Here is a tiny trained network, its code and every weight. The questions are about switching its units off for an input and a class, where a switched-off unit gives its printed mean instead of its output.

import numpy as np


def w(rows, s, z=0):
    codes = np.array(rows[::2]) - 128.0
    scale = np.full(codes.shape[1], s)
    scale[-1] = z or s
    return codes * scale


def f(y):
    return y / 2 * (1 + np.tanh(0.7978845608 * (y + 0.044715 * y**3)))


def log_softmax(a):
    a = a - a.max(-1, keepdims=True)
    return a - np.log(np.exp(a).sum(-1, keepdims=True))


def net(x, mask):
    res = np.array(x, float).reshape(1, 4) / 4 @ E
    y = f(res @ A[0][:, :-1].T + A[0][:, -1])
    res = res + np.where(mask, y, B[0][:, -1]) @ B[0][:, :-1]
    return log_softmax(res[-1] @ U[:, :-1].T + U[:, -1])


A, B = {}, {}
E = w([
[60,62,214,108,118],'x0',
[79,142,95,2,57],'x1',
[111,213,197,161,24],'x2',
[234,81,50,128,94],'x3',
],0.0054)
A[0] = w([
[115,213,141,123,78,234],'neuron 1',
[184,147,189,197,118,160],'neuron 2',
[250,113,60,124,106,250],'neuron 3',
[193,69,73,132,160,231],'neuron 4',
[129,151,92,116,123,131],'neuron 5',
[58,82,207,94,93,249],'neuron 6',
[91,191,63,87,146,188],'neuron 7',
],0.018,0.0022)
B[0] = w([
[80,201,111,215,131,199],'neuron 1',
[194,164,73,227,102,198],'neuron 2',
[216,57,143,54,2,244],'neuron 3',
[177,2,180,167,199,213],'neuron 4',
[105,149,100,70,103,142],'neuron 5',
[12,125,206,119,43,236],'neuron 6',
[66,130,206,195,17,170],'neuron 7',
],0.018,0.011)
U = w([
[197,77,109,64,88,128],'0',
[111,94,139,125,254,130],'1',
[135,170,53,44,160,3],'2',
[170,171,63,194,155,113],'3',
[48,183,142,110,82,210],'4',
],0.0077,0.0025)

Each question gives the input, the list of numbers given to net, and the class t.
The units are the neurons (one row each of A and B). Each row of codes is followed by its name. A weight is (code - 128) times the scale printed after its matrix; where a second scale follows, it is the last column's (A, B and U).
mask holds one flag per neuron, in row order. A switched-off neuron (its flag False) gives its mean, the last column of its row in B, instead of its output. The means were averaged over made-up inputs and are rounded, as every weight is.
A unit's drop is (log p(t) with every unit on - log p(t) with that unit switched off) / (log p(t) with every unit on - log p(t) with every unit switched off).
The circuit of an input: a set's keep is (log p(t) with only the set's units on - log p(t) with every unit switched off) / (log p(t) with every unit on - log p(t) with every unit switched off). Starting from all 7 units, units are removed one at a time, each time the one whose removal leaves the highest keep (on an exact tie, the one counted first), for as long as the keep stays at least 0.8.
units of the circuit, in order: the units of the circuit, biggest drop first
most important unit: the unit with the biggest drop
k most important neurons: the k neurons with the biggest drops, biggest first
drop when u is switched off: that unit's drop, to one decimal
input [2,-8,8,-3], class 3: most important unit => neuron 2
input [3,3,-8,-2], class 1: units of the circuit, in order => (neuron 3; neuron 4)
input [3,-4,2,3], class 3: units of the circuit, in order => (neuron 3; neuron 6)
input [7,-4,-5,4], class 1: units of the circuit, in order => (neuron 3; neuron 4)
input [-6,-2,1,-5], class 3: units of the circuit, in order => (neuron 6; neuron 3)
input [-5,-3,-6,-7], class 1: 3 most important neurons => (neuron 3; neuron 6; neuron 2)
input [2,-7,-4,1], class 1: units of the circuit, in order => (neuron 4; neuron 3)
input [3,-2,-6,-3], class 1: units of the circuit, in order => (neuron 3; neuron 7)
input [8,-8,-1,4], class 3: 2 most important neurons => (neuron 2; neuron 3)
input [-8,-1,6,-4], class 3: 2 most important neurons => (neuron 6; neuron 2)
input [0,8,-8,-3], class 4: 2 most important neurons => (neuron 7; neuron 3)
input [-7,-3,5,-3], class 3: 2 most important neurons => (neuron 6; neuron 2)
input [-1,-5,2,0], class 3: drop when neuron 3 is switched off => 0.1
input [3,-3,-4,1], class 1: most important unit => neuron 3
input [-1,0,7,5], class 3: drop when neuron 6 is switched off => 0.5
input [5,-8,-5,-2], class 1: drop when neuron 3 is switched off => 0.8
